z813: [ 15, -15,  33,  26, -21, -63,   8,  38,  15,  59,  18,  34,  58,  19, -23,
  25,   9,   0,  -5,  32,  21,  56, -19,  36, -21,  32, -30,  53,  54]
z319: [-52,  14, -28, -10,  32,  20, -34, -15, -18, -30, -50,  13, -31,  -4,  18,
 -12,  23, -42, -27, -22,  18,   9,  23,  14, -24,  26,  26, -12, -34]
z172: [ 14,  -2,   0,  -7,   0,  51, -13,  29,   4,  25,  16, -17,  27,   6,  14,
  16, -46,   1, -23,   6, -62,  -5, -17,  -9, -22,  10,  -3,  13,   9]
z838: [ -8,  12,   9, -33,  -2, -38,  28, -30,  -8,  -8,   2,  93,  -7, -38,  14,
 -43, -22,  19, -24, -10, -14,  92, -40,  83,  65,  40, -41,  49,  -3]
z822: [ 46, -30,  29,  28, -43, -27,  30,  29,  25,  38,  56, -32,  33,  33, -31,
  43,   0,  37,  37,  33,   0, -17,  -4, -37,   2, -38, -15,   5,  46]
z318: [ 14,  -2,   0,  -7,   0,  51, -13,  29,   4,  25,  16, -17,  27,   6,  14,
  16, -46,   1, -23,   6, -62,  -5, -17,  -9, -22,  10,  -3, -17,   9]
z168: [-33,  15, -11,   3,  25, -39, -24, -32, -22, -28, -44,  26, -21, -13,   8,
 -26,  34, -18, -13, -10,  52,  16,  24,  28,   0,  15,  13,  -9, -21]
z978: [ 34,  -6,  29,  -3, -21, -47,  21,  27,   8,  60,  18,  78,  44,  -3,  -5,
   0, -33,  17, -24,  34, -31,  64, -45,  59,  26,  37, -59,  62,  44]
key -> tag
[-33] -> z123
[26] -> z91
[27] -> z807
[3] -> z30
[-34] -> z461
[15] -> z858
key z813 3: 
z91
shift +1: [  8, -26,  34]
[  9, -25,  35]
shift -1: [ 4, 25]
[ 3, 24]
find: [ 14,  -2,   0,  -7,   0,  51, -13,  29,   4,  25,  16, -17,  27,   6,  14,
  16, -46,   1, -23,   6, -62,  -5, -17,  -9, -22,  10,  -3,  13,   9]
z172
find: [ 46, -30,  29,  28, -43, -27,  30,  29,  25,  38,  56, -32,  33,  33, -31,
  43,   0,  37,  37,  33,   0, -17,  -4, -37,   2, -38, -15,   5,  46]
z822
find: [ 14,  -2,   0,  -7,   0,  51, -13,  29,   4,  25,  16, -17,  27,   6,  14,
  16, -46,   1, -23,   6, -62,  -5, -17,  -9, -22,  10,  -3, -17,   9]
z318

z490: [ 23, -20,  83,  82, -25, -81,  33,  -6, -28, -13, -49,  15,   4,  13,  11,
 -13,  34,   3,   7,  -1,   6, -16, -52,  24, -55,  -5,  14,  68, -20,  62,
   4, -50, -12, -55,  73,  20,   5,   7, -40,  52,  53, -16,  16,  -5, -11,
   7,  14,  -4, -45,  -5, -52, -34,  -7, -26, -40,  34, -25, -11, -45,  11,
 -31, -10]
z716: [-54,   7, -11, -30,  28,  29, -34,  16, -24,  33,  31, -33,  33, -18,  18,
 -16,  12, -28,  44, -21,  16, -48, -25,  13, -17,  93, -55,  -3,  29, -47,
  49,  37,  23,  47, -79,   6,  28,  19,  58, -17,  -2,  17, -28,  49, -21,
  17, -10,  13,  36,   6,  -3,  20,   9,  23,  11,  45,  53,   5, -17,  48,
  27,  18]
z561: [-54,   7, -11, -30,  28,  29, -34,  16, -24,  33,  31, -33,  33, -18, -21,
 -16,  12, -28,  44, -21,  16, -48, -25,  13, -17,  93, -55,  -3,  29, -47,
  49,  37,  23,  47, -79,   6,  28,  19,  58, -17,  -2,  17, -28,  49, -21,
  17, -10,  13,  36,   6,  -3,  20,   9,  23,  11, -39,  53,   5, -17,  48,
  27,  18]
z310: [ 23, -20, -20,  82, -25, -81,  33,  -6, -28, -16, -49,  15,   4,  13,  11,
 -13,  34,  -3,  17,  -1,   6, -16, -52,  24, -55,  -5,  14,  68, -45,  62,
   4, -50, -12, -55,  73,  20,   5,   7, -40,  52,  53, -16,  16,  -5, -11,
   7,  14,  -4, -45,  -5, -52, -34,  -7, -26, -40,  34, -25,   6, -45,  11,
 -31, -10]
shift -1: [ 14,  68, -45,  62]
[ 13,  67, -46,  61]
Table of tags by key:
[83] -> z208
[23] -> z604
[-30] -> z190
[-80] -> z280
[82] -> z216
[-81] -> z164
key z310 3: 
z216
shift +1: [ -5, -52]
[ -4, -51]
find: [ 23, -20,  83,  82, -25, -81,  33,  -6, -28, -13, -49,  15,   4,  13,  11,
 -13,  34,   3,   7,  -1,   6, -16, -52,  24, -55,  -5,  14,  68, -20,  62,
   4, -50, -12, -55,  73,  20,   5,   7, -40,  52,  53, -16,  16,  -5, -11,
   7,  14,  -4, -45,  -5, -52, -34,  -7, -26, -40,  34, -25, -11, -45,  11,
 -31, -10]
z490
shift -1: [  7, -11, -30]
[  6, -12, -31]

z760: [83,  4, 14, 37]
z613: [ 79,   4, -21,  37]
z383: [79,  4, 14, 37]
shift +1: [79,  4]
[80,  5]
key -> tag
[-20] -> z125
[15] -> z477
[-21] -> z73
[84] -> z514
[13] -> z692
[14] -> z828
[4] -> z962
[83] -> z872
key z760 2: 
z828

z56: [  3, -14,  40,  50]
z139: [  3, -14,  -6, -28]
z895: [  4,  28,  -6, -28]
shift -1: [-14]
[-15]
shift -1: [3]
[2]
shift +1: [40]
[41]
Table of tags by key:
[-28] -> z790
[3] -> z748
[-27] -> z923
[51] -> z105
[41] -> z454
[50] -> z937
[40] -> z717
key z56 3: 
z937
shift +1: [ 4, 28, -6]
[ 5, 29, -5]

z374: [27, -3, 34, 76]
z176: [ 16,  -8,  29, -70]
z311: [ 66,  47, -31, -54]
z89: [-38, -72,  10, -67]
z899: [ 59, -70,  84,  -2]
shift +1: [-31]
[-30]
key -> tag
[-3] -> z916
[-9] -> z582
[-73] -> z776
[-72] -> z48
[-8] -> z72
[-38] -> z327
[-2] -> z298
key z89 1: 
z48
shift -1: [27]
[26]
shift -1: [ 59, -70,  84]
[ 58, -71,  83]

z522: [ 20, -27, -19,  -5]
z523: [ 72, -68, -38,   6]
z910: [ 20, -43, -19,  -5]
z278: [-34, -38, -82,  59]
z862: [ 63, -59, -34,   1]
z508: [ 66, -22,  15, -12]
z98: [-52,  45,  13,   7]
z313: [ 66, -22,  16, -17]
z128: [65, -3, 25,  3]
key -> tag
[15] -> z160
[-81] -> z778
[59] -> z581
[-34] -> z173
[25] -> z57
[-19] -> z382
[-83] -> z472
[-35] -> z811
[-20] -> z740
[-82] -> z144
key z278 2: 
z144
shift -1: [-34]
[-35]

z375: [ 44,  41,   7,  11,  -5, -39, -18,  34,  21, -41,  -1,   0,  43,  12, -45,
  -8, -19,  33, -31,   5,   5, -72, -53,  12,   4, -83,   2, -11,  22,  14,
  32,  16, -19,  -1,  -7,   4,  -9, -34, -16,  26,  28,  -4, -29, -12,   2,
  25,  -9, -35, -49,  11, -20,  24,  23, -10,   2,  -7, -35,   1, -48,  17,
 -13,  14,  22, -10]
z494: [ 41,  18,  11,  24,  10,  -5,  -8,  29,  32,  -5,  -3,   4,  14,  -4, -27,
 -14,  -1, -19, -53,  -6,   7, -72, -39,  20,  17, -81,  46, -24,   3,  10,
  15,   2, -18,   0, -33,  10, -18, -16, -51,   8,  33, -21, -29, -26,  10,
  24, -22, -17, -41,  19, -41,   1,  15, -20, -17,  -6, -25,   7, -39,  29,
  11,  48,  18,  -4]
z793: [ 18,  76,  12,  26, -31, -36, -50,  20,  16, -40, -31,  21,  66,  30, -29,
 -14, -33,  32, -25,  -3,  16, -35, -68,  16, -12, -87, -28, -25,  38,   8,
  25,  23, -10,  -2,  20, -40,   0, -56,   1,  21,  19,  24,   2, -19, -19,
  10, -18, -28, -38,   3,  23,  37,  50,  -3,  17,  -1, -63,  -7, -32,  15,
 -49, -17,  11, -16]
z817: [  2,  65,  25,  33, -25, -30, -51,  20,   8, -31, -36,  23,  62,  26, -22,
  -8, -23,  19,  -8,   0,  11, -24, -61,  20, -26, -75, -10, -35,  36,  16,
  24,  22,  -1,  11,  14, -47,  -5, -51,   5,   9,   9,  21,   5, -41, -28,
  22, -19, -33, -32,   2,  25,  37,  48,   0,  14,   3, -62, -11, -25,  19,
 -50, -18,   2, -31]
tags:
[23] -> z703
[24] -> z983
[11] -> z519
[0] -> z296
[12] -> z180
key z375 3: 
z519
find: [ 41,  18,  11,  24,  10,  -5,  -8,  29,  32,  -5,  -3,   4,  14,  -4, -27,
 -14,  -1, -19, -53,  -6,   7, -72, -39,  20,  17, -81,  46, -24,   3,  10,
  15,   2, -18,   0, -33,  10, -18, -16, -51,   8,  33, -21, -29, -26,  10,
  24, -22, -17, -41,  19, -41,   1,  15, -20, -17,  -6, -25,   7, -39,  29,
  11,  48,  18,  -4]
z494
shift -1: [14]
[13]
shift +1: [-19,  -1]
[-18,   0]
find: [ 44,  41,   7,  11,  -5, -39, -18,  34,  21, -41,  -1,   0,  43,  12, -45,
  -8, -19,  33, -31,   5,   5, -72, -53,  12,   4, -83,   2, -11,  22,  14,
  32,  16, -19,  -1,  -7,   4,  -9, -34, -16,  26,  28,  -4, -29, -12,   2,
  25,  -9, -35, -49,  11, -20,  24,  23, -10,   2,  -7, -35,   1, -48,  17,
 -13,  14,  22, -10]
z375

z950: [ 96,  25,   7, -54, -56, -39,  -3,  -8, -14,  40, -17,  43, -12,  25,  35,
  63, -32,  58,  24, -87,  11,  -9, -26,  18,  46,  -2, -34, -17,  98,  37,
 -52,  -8, -32,  28,  51,  13,  23, -30,  34, -19, -50,  23, -62,  26, -15,
  30,  -6, -21, -48,  -5, -59, -12,  -4]
z848: [ 49,   0, -76, -14, -31, -30,  27,  -2,  13, -31,  20, -49, -15,  26,  11,
 -11, -57,  32,  32, -68,  32,   7, -59,  37,   7,   2, -81,  -7,  64, -28,
 -94,   7,  19,  25, -16, -25,  99,  37,  41,  34,  26,  19, -15,  39,  53,
  14,   2, -60,  16, -25, -22, -36, -22]
z984: [ 42,  42,  19, -13, -37,   3, -60, -38, -11, -36, -49,  55,   5, -42,   6,
 -40,  -1,   0,  -6, -50, -52, -81, -31,  27,   8,   6,  41,  31, -62,  -7,
 -22, -64,  69, -10,  57,  42, -68,  73, -42, -47, -48,  11, -22,  35,  -3,
  66,  13,  -5, -12, -13, -55,  -8,  -9]
Table of tags by key:
[51] -> z697
[37] -> z847
[-16] -> z170
[-15] -> z45
[52] -> z680
[32] -> z122
key z848 34: 
z170
shift -1: [ 42, -68,  73]
[ 41, -69,  72]
find: [ 49,   0, -76, -14, -31, -30,  27,  -2,  13, -31,  20, -49, -15,  26,  11,
 -11, -57,  32,  32, -68,  32,   7, -59,  37,   7,   2, -81,  -7,  64, -28,
 -94,   7,  19,  25, -16, -25,  99,  37,  41,  34,  26,  19, -15,  39,  53,
  14,   2, -60,  16, -25, -22, -36, -22]
z848
shift +1: [-49]
[-48]
find: [ 96,  25,   7, -54, -56, -39,  -3,  -8, -14,  40, -17,  43, -12,  25,  35,
  63, -32,  58,  24, -87,  11,  -9, -26,  18,  46,  -2, -34, -17,  98,  37,
 -52,  -8, -32,  28,  51,  13,  23, -30,  34, -19, -50,  23, -62,  26, -15,
  30,  -6, -21, -48,  -5, -59, -12,  -4]
z950

z694: [ 40,  24, -38, -15, -40,  71, -31, -25, -36,  43, -31, -36,  11, -37, -10,
 -45,  16,   5,  31,  26,   8, -19,  51]
z439: [-19, -12,  51,  17, -76,  36,  -6, -19,  11,  38,  17, -19,  48,   8, -77,
  17,  15, -37, -76, -40,   2,  54, -11]
z591: [-44,  41,  -3,  31,   6,  15, -69, -59,  21,  67,  22,  33, -49,  22,   9,
  -7,  -4, -60, -25,  -4, -84, -18,  51]
z605: [ 17,  -8,  27,  16, -79,  59, -10,  -3,  -8,  53,   1, -38,  34, -28, -43,
 -18,   5,   4, -46,   2,   3,  20,  -8]
z21: [ 57,  13, -73,  32, -12,  60, -75, -62, -22,  70, -34, -40, -23, -37,  43,
 -67, -14,  33,  78,  64, -58, -57,  39]
z437: [ -3,  75, -50, -70,   8, -29, -17, -17, -38, -37, -49,  -8,  20,  -6, -51,
 -13,  53,  -3,   7,  14,  12, -51,  64]
z512: [ 57,  13, -73,  32, -12,  60, -75, -62, -22,  70, -34, -40, -23, -37,  43,
 -67, -14,  33,  78,  64, -49,  47, -15]
z302: [-60,  66, -19,  -5,  55, -56, -67, -66,  12,  -1, -24,  55, -47,  40,  19,
  14,  18, -64,  -9,   8, -75, -38,  76]
z971: [-10,  75, -42, -45,  -3,  -4, -55, -47, -33,  16, -37, -13,  17,   1, -39,
 -38,  54, -46,   8,  15, -46, -54,  90]
z601: [  5, -80,  55,  72,   1,  36,  -4,  -9,  52,  40,  48,  12,  -8,  -4,  45,
  23, -50,  -7, -40, -24, -12,  74, -63]
z66: [ 60, -11,  -8, -20, -54,  66,  44,  35, -39,   1, -24, -51,  36, -60, -37,
 -32,   0,  56,  49,  38,  54, -15, -16]
z955: [ 36, -54,  10,  55,  32,   6,   3,  12,  20, -23,  10,  18, -24,   2,  67,
  10, -46,  35,  31,  17,   4,   3, -58]
shift -1: [70]
[69]
tags:
[1] -> z151
[-40] -> z774
[26] -> z788
key z694 4: 
z774

z549: [ 16,  65,   0, -55,  62,  28,  47, -42]
z821: [ -4, -69,  50, -19,  64, -63,  56, -29]
z445: [ 63,   9,   1, -14,  -2,  44, -13, -56]
z24: [ 63,   9,   1, -70,  -2,  44, -13, -56]
shift -1: [-14,  -2,  44, -13]
[-15,  -3,  43, -14]
shift +1: [9]
[10]

z961: [ -8, -10,  -9, -31, -32, -49]
z540: [  0,  -8, -21, -25, -50,  -1]
z926: [-35,  -3, -34,  -7,   2,   6]
z653: [ 19,  -1, -32, -25, -60,  10]
z213: [-27,  90,  77, -36, -37,  35]
shift +1: [2]
[3]
key -> tag
[-51] -> z312
[-50] -> z996
[-59] -> z650
[-60] -> z51
key z653 4: 
z51
shift -1: [ -8, -10,  -9, -31]
[ -9, -11, -10, -32]
find: [ 19,  -1, -32, -25, -60,  10]
z653
shift -1: [90]
[89]

z362: [ -5,  49,  15, -14,  -6, -21,  -2,  -5,  26,   1]
z8: [ 17,  19,  84, -32,  -6, -10,  15, -19,  19,  21]
z646: [  2,  -7,  12,  35, -36, -11,  38, -44,   7, -21]
z422: [ 26,   3, -18, -18,  43,  42, -11,  39, -38,  -7]
z818: [-11, -22,  -1, -27,  20,  49,  32,   0, -48, -27]
z635: [ 24,  17,  38,  22, -24,   3,  49, -42,  -1, -26]
z339: [  1,  11, -18, -36,  40,  15, -38,  48, -11,  18]
z470: [-31,  19,  26,  -5, -34, -50,  -6, -25,  50,  20]
z462: [-11, -22,  -1, -27,  20,   1, -33,  29,  -1,  30]
shift -1: [  1, -33,  29]
[  0, -34,  28]
key -> tag
[-12] -> z44
[-11] -> z377
[15] -> z577
[-19] -> z286
[12] -> z970
[-18] -> z787
key z339 2: 
z787
find: [ 24,  17,  38,  22, -24,   3,  49, -42,  -1, -26]
z635

z400: [-32,  36,  28, -17, -22, -39,  13,  29, -16,  19, -39]
z598: [ 48,  29, -42,  58,  31, -53,  -9, -51, -35,  13,  60]
z709: [-51,  -8, -66, -34, -76,  47, -39, -51, -51,  -2,  38]
z762: [-53, -14, -63, -36, -62,  35, -38, -41, -53,   9,  30]
z390: [-32,  36,  28, -17, -22, -39,  56,  36, -43,  52, -35]
shift +1: [-16,  19]
[-15,  20]
shift +1: [-41]
[-40]
shift -1: [ 29, -42]
[ 28, -43]
tags:
[-42] -> z117
[30] -> z393
[-14] -> z225
[-63] -> z739
key z762 2: 
z739
shift +1: [-17, -22, -39]
[-16, -21, -38]

